[[134 104 126 128 132 121 136 141 134 152 109 129 130 135]
 [136 139 139 124 127 115 111 108 136 116 127 104 121 126]
 [125 110 119 127 131 134 144 148 125 147 121 146 134 131]
 [114 141 119 137 125 146 134 134 114 117 147 149 132 123]
 [116 124 115 130 128 144 143 145 116 133 136 153 135 127]
 [127 151 135 127 124 127 114 109 127 106 141 117 123 123]]
:
[[135 134 104 126 128 132 121 136 141 134 152 109 129 130]
 [126 136 139 139 124 127 115 111 108 136 116 127 104 121]
 [131 125 110 119 127 131 134 144 148 125 147 121 146 134]
 [123 114 141 119 137 125 146 134 134 114 117 147 149 132]
 [127 116 124 115 130 128 144 143 145 116 133 136 153 135]
 [123 127 151 135 127 124 127 114 109 127 106 141 117 123]]

[[125 141 119 126 117 146 132]
 [119 109 122 137 120 138 134]
 [137 148 134 119 135 119 123]
 [119 117 120 135 119 144 134]
 [120 125 118 133 117 147 134]
 [132 152 125 120 126 134 127]
 [121 128 118 131 116 148 133]
 [125 105 133 135 132 117 128]
 [119 114 120 135 118 142 134]
 [121 128 118 131 116 148 134]]
:
[[132 125 141 119 126 117 146]
 [134 119 109 122 137 120 138]
 [123 137 148 134 119 135 119]
 [134 119 117 120 135 119 144]
 [134 120 125 118 133 117 147]
 [127 132 152 125 120 126 134]
 [133 121 128 118 131 116 148]
 [128 125 105 133 135 132 117]
 [134 119 114 120 135 118 142]
 [134 121 128 118 131 116 148]]

[[118 136 146 122 124 128 133 128 102 120]
 [118 124 149 126 124 145 134 119 135 123]
 [144 150 148 120 114 108 152 120 111 108]
 [128 135 134 130 133 129 128 127 122 138]]
:
[[120 118 136 146 122 124 128 133 128 102]
 [123 118 124 149 126 124 145 134 119 135]
 [108 144 150 148 120 114 108 152 120 111]
 [138 128 135 134 130 133 129 128 127 122]]

[[129 128 127 127 127 129 129 127]
 [126 126 126 127 126 126 126 127]
 [128 127 127 127 127 127 128 127]
 [127 127 126 126 123 129 129 120]
 [129 129 129 130 129 129 129 130]
 [104 106 126 125 127 105 104 125]
 [130 131 133 132 131 131 130 130]
 [128 128 128 128 129 128 128 130]
 [127 128 129 131 132 126 125 136]
 [129 128 124 125 124 129 130 124]]
:
[[127 129 128 127 127 127 129 129]
 [127 126 126 126 127 126 126 126]
 [127 128 127 127 127 127 127 128]
 [120 127 127 126 126 123 129 129]
 [130 129 129 129 130 129 129 129]
 [125 104 106 126 125 127 105 104]
 [130 130 131 133 132 131 131 130]
 [130 128 128 128 128 129 128 128]
 [136 127 128 129 131 132 126 125]
 [124 129 128 124 125 124 129 130]]

[[116 111 126 147]
 [145 147 138 102]
 [114 114 115 150]
 [139 144 129 111]]
:
[[147 116 111 126]
 [102 145 147 138]
 [150 114 114 115]
 [111 139 144 129]]

[[127 150 123 139 133 139 138]
 [133 144 131 132 136 134 135]
 [138 143 137 128 138 130 134]
 [115 118 115 132 125 144 128]
 [127 149 123 139 133 139 138]
 [127 131 127 130 132 138 131]
 [138 142 137 128 138 130 133]
 [115 118 115 133 125 144 128]
 [127 150 123 139 133 139 138]
 [127 148 123 139 133 139 138]
 [138 142 137 128 138 130 133]]
:
[[138 127 150 123 139 133 139]
 [135 133 144 131 132 136 134]
 [134 138 143 137 128 138 130]
 [128 115 118 115 132 125 144]
 [138 127 149 123 139 133 139]
 [131 127 131 127 130 132 138]
 [133 138 142 137 128 138 130]
 [128 115 118 115 133 125 144]
 [138 127 150 123 139 133 139]
 [138 127 148 123 139 133 139]
 [133 138 142 137 128 138 130]]

[[133 116]
 [122 125]
 [130 127]
 [133 122]
 [135 129]
 [117 138]
 [148 152]]
:
[[116 133]
 [125 122]
 [127 130]
 [122 133]
 [129 135]
 [138 117]
 [152 148]]
---
[[156 133 141]
 [109 137 125]
 [104 120 130]
 [151 120 127]
 [124 118 127]]
:
[141 137 104]

[[123 130 126 127 127]
 [123 123 138 135 107]
 [126 125 133 132 115]
 [127 123 135 138 114]]
:
[127 135 133 123]

[[152 138 125]
 [112 126 130]
 [112 128 128]
 [115 123 145]]
:
[125 126 112]

[[142 127 102 124]
 [127 123 110 105]
 [115 132 151 118]
 [142 144 138 137]]
:
[124 110 132 142]

[[129 126 133 127]
 [119 106 114 103]
 [116 105 112 113]
 [134 122 119 121]]
:
[127 114 105 134]

[[139 125  99 120 123]
 [126 121 114 100 130]
 [150 155 128 138 128]
 [141 124 132 110 158]
 [120 107 146 133 154]]
:
[123 100 128 124 120]

[[138 139 121 143 106]
 [143 126 106 123 130]
 [121 114 130 118 134]
 [124 127 143 120 142]
 [138 104 136 111 122]]
:
[106 123 130 127 138]

[[142 128 132]
 [128 151 141]
 [133 139 136]]
:
[132 151 133]
---
[[155 134 133 140 125]
 [138 133 128 106 124]
 [121 129 127 153 123]
 [128 131 129 130 121]]
:
[[121 130 129 131 128]
 [123 153 127 129 121]
 [124 106 128 133 138]
 [125 140 133 134 155]]

[[113 137 120 127 118 146 139 125 138 122 148 139 110 113 146 130]
 [141 117 117 114 109 139 120 126 118 109 137 129 138 137 135 113]
 [113 142 113 124 114 132 137 120 139 120 141 149 113 115 145 132]
 [115 144 126 136 127 123 137 109 137 137 128 133 118 116 132 136]
 [138 131 127 124 116 138 125 112 129 122 134 122 139 136 136 120]]
:
[[120 136 136 139 122 134 122 129 112 125 138 116 124 127 131 138]
 [136 132 116 118 133 128 137 137 109 137 123 127 136 126 144 115]
 [132 145 115 113 149 141 120 139 120 137 132 114 124 113 142 113]
 [113 135 137 138 129 137 109 118 126 120 139 109 114 117 117 141]
 [130 146 113 110 139 148 122 138 125 139 146 118 127 120 137 113]]

[[129 127 131 128 125 122]
 [129 126 138 128 118 104]]
:
[[104 118 128 138 126 129]
 [122 125 128 131 127 129]]

[[125 130 125 128 124]
 [125 142 115 131 118]
 [128 108 125 128 123]
 [129 134 115 130 120]
 [133 115 133 129 130]
 [126 138 116 132 119]
 [141 128 121 128 123]
 [105 124 145 126 140]
 [140  98 133 127 126]
 [143 133 124 129 126]
 [122 138 115 130 121]
 [129 147 134 128 138]]
:
[[138 128 134 147 129]
 [121 130 115 138 122]
 [126 129 124 133 143]
 [126 127 133  98 140]
 [140 126 145 124 105]
 [123 128 121 128 141]
 [119 132 116 138 126]
 [130 129 133 115 133]
 [120 130 115 134 129]
 [123 128 125 108 128]
 [118 131 115 142 125]
 [124 128 125 130 125]]

[[119 115 156]
 [104 144 151]
 [144 117 117]
 [144 116 136]
 [134 115 144]
 [122 131 129]]
:
[[129 131 122]
 [144 115 134]
 [136 116 144]
 [117 117 144]
 [151 144 104]
 [156 115 119]]

[[132 133 125 141 132 113]
 [116 135 130 128 138 138]
 [145 127 127 124 120 118]
 [142 125 125 123 137  99]
 [127 132 129 129 129 107]
 [126 127 130 139 138 121]]
:
[[121 138 139 130 127 126]
 [107 129 129 129 132 127]
 [ 99 137 123 125 125 142]
 [118 120 124 127 127 145]
 [138 138 128 130 135 116]
 [113 132 141 125 133 132]]
